Here is a tiny trained network, its code and every weight. The questions are about switching its units off for an input and a target symbol, where a switched-off unit gives its printed mean instead of its output.

import numpy as np


def w(rows, s, z=0):
    codes = np.array(rows[::2]) - 128.0
    scale = np.full(codes.shape[1], s)
    scale[-1] = z or s
    return codes * scale


def f(y):
    return np.maximum(y, 0)


def softmax(a):
    e = np.exp(a - a.max(-1, keepdims=True))
    return e / e.sum(-1, keepdims=True)


def log_softmax(a):
    a = a - a.max(-1, keepdims=True)
    return a - np.log(np.exp(a).sum(-1, keepdims=True))


def net(x, mask):
    ids = ['αβγηθμξπστφψω'.index(c) for c in x.split()]
    T = len(ids)
    res = E[ids] + P[:T]
    q, k, v = (res @ M[0].T for M in (Q, K, V))
    z = softmax(np.where(np.tri(T) > 0, q @ k.T / 2**0.5, -1e9)) @ v
    res = res + np.where(mask[0], z, O[0][:, -1]) @ O[0][:, :-1]
    y = f(res @ A[0][:, :-1].T + A[0][:, -1])
    res = res + np.where(mask[1:9], y, B[0][:, -1]) @ B[0][:, :-1]
    return log_softmax(res[-1] @ U[:, :-1].T + U[:, -1])


Q, K, V, O, A, B = {}, {}, {}, {}, {}, {}
E = w([
[101,136,148,169],'α',
[130,138,95,150],'β',
[145,5,102,135],'γ',
[101,161,125,123],'η',
[109,135,89,85],'θ',
[90,163,147,186],'μ',
[135,123,109,133],'ξ',
[143,102,76,116],'π',
[191,96,217,38],'σ',
[143,42,70,119],'τ',
[117,117,95,176],'φ',
[97,168,119,190],'ψ',
[133,68,114,164],'ω',
],0.013)
P = w([
[1,110,204,46],'0',
[70,131,88,183],'1',
[162,152,189,96],'2',
[79,110,89,199],'3',
[176,156,181,108],'4',
[82,121,89,203],'5',
[189,157,176,116],'6',
[70,114,97,196],'7',
[197,160,170,124],'8',
[61,114,99,192],'9',
],0.009)
Q[0] = w([
[31,93,64,68],'h0',
[1,116,128,135],'h0',
],0.027)
K[0] = w([
[88,90,102,65],'h0',
[1,135,152,92],'h0',
],0.032)
V[0] = w([
[151,6,84,63],'h0',
[128,30,208,210],'h0',
],0.018)
O[0] = w([
[254,170,102,163,251],'h0',
[191,39,223,157,200],'h0',
],0.013,0.0033)
A[0] = w([
[109,134,92,193,137],'n0',
[75,121,83,168,10],'n1',
[124,186,222,71,54],'n2',
[102,121,128,169,255],'n3',
[163,145,182,78,68],'n4',
[170,93,109,22,42],'n5',
[143,125,88,166,17],'n6',
[154,156,150,8,162],'n7',
],0.017,0.0067)
B[0] = w([
[113,136,80,38,215],'n0',
[130,148,223,6,191],'n1',
[169,195,43,4,181],'n2',
[172,67,100,234,255],'n3',
[51,109,140,83,187],'n4',
[72,154,57,172,161],'n5',
[68,210,179,139,193],'n6',
[155,147,212,211,188],'n7',
],0.022,0.0083)
U = w([
[108,69,89,180,130],'α',
[130,96,66,105,209],'β',
[137,148,225,138,38],'γ',
[118,98,162,68,168],'η',
[62,166,114,98,28],'θ',
[156,64,190,124,30],'μ',
[123,101,21,136,232],'ξ',
[43,165,17,168,160],'π',
[189,154,106,159,172],'σ',
[254,177,157,87,49],'τ',
[122,101,80,165,254],'φ',
[33,91,171,135,182],'ψ',
[215,106,164,139,127],'ω',
],0.0085,0.0037)

Each question gives the input, a string of symbols that net reads in full, and the target symbol t.
The units are the heads (2 rows each of Q, K, V and O) and the neurons (one row each of A and B). Each row of codes is followed by its name. A weight is (code - 128) times the scale printed after its matrix; where a second scale follows, it is the last column's (O, A, B and U).
mask holds one flag per unit, heads first, then neurons. A switched-off unit (its flag False) gives its mean, the last column of its rows in O or B, instead of its output. The means were averaged over made-up inputs and are rounded, as every weight is.
A unit's drop is (log p(t) with every unit on - log p(t) with that unit switched off) / (log p(t) with every unit on - log p(t) with every unit switched off).
The circuit of an input: a set's keep is (log p(t) with only the set's units on - log p(t) with every unit switched off) / (log p(t) with every unit on - log p(t) with every unit switched off). Starting from all 9 units, units are removed one at a time, each time the one whose removal leaves the highest keep (on an exact tie, the one counted first), for as long as the keep stays at least 0.8.
circuit, biggest first: the units of the circuit, biggest drop first
unit that matters most: the unit with the biggest drop
top k neurons: the k neurons with the biggest drops, biggest first
drop when u is switched off: that unit's drop, to one decimal
input τ θ η θ ψ ω ψ γ, target τ: circuit, biggest first -> (h0)
input μ μ α γ η β, target μ: top 2 neurons -> (n1, n3)
input γ β π η η η α η η π, target γ: circuit, biggest first -> (h0, n6, n4)
input α α η β, target α: top 2 neurons -> (n3, n2)
input η γ β ψ, target η: circuit, biggest first -> (n1, h0)
input τ η η π θ θ, target τ: top 2 neurons -> (n3, n5)
input η τ β π γ η η α, target η: circuit, biggest first -> (h0, n1)
input η η φ, target α: circuit, biggest first -> (h0, n1, n2, n6)
input α β β ξ, target α: circuit, biggest first -> (h0, n3, n1)
input π γ η μ π π τ β, target π: circuit, biggest first -> (h0, n6, n1)
input α τ π β α μ, target α: circuit, biggest first -> (n3, h0)
input θ τ θ α μ π, target θ: circuit, biggest first -> (h0, n1, n6)
input ω τ μ π ω σ τ σ η ξ, target ω: top 2 neurons -> (n5, n0)
input π γ η β π η π φ η α, target π: top 2 neurons -> (n6, n1)
input γ σ ψ, target η: top 4 neurons -> (n1, n2, n5, n7)
input η γ η π π α γ φ, target η: top 2 neurons -> (n1, n0)
input θ μ β α μ ξ π α, target θ: top 3 neurons -> (n1, n0, n6)
input ω α ξ θ τ π θ π, target ω: circuit, biggest first -> (h0)
input η σ η τ α π, target η: circuit, biggest first -> (h0, n1)
input ξ η φ η, target ξ: unit that matters most -> n7
input φ θ π η θ α τ, target π: top 3 neurons -> (n5, n1, n6)
input α π ξ φ γ η τ ψ θ, target γ: top 4 neurons -> (n4, n7, n3, n0)
input γ η η θ θ α η ω σ, target θ: top 2 neurons -> (n4, n5)
input τ α η η, target τ: top 3 neurons -> (n3, n5, n0)
input γ η μ τ, target γ: top 2 neurons -> (n6, n4)
input α τ π ω π θ η ω, target α: drop when n0 is switched off -> 0.0
input φ α ω, target μ: drop when n1 is switched off -> -0.1
input α α ξ μ φ θ α β σ π, target α: drop when n3 is switched off -> 0.2
input α η β α γ θ τ η, target α: top neuron -> (n3)
input τ θ α γ γ, target ψ: drop when n4 is switched off -> 1.9
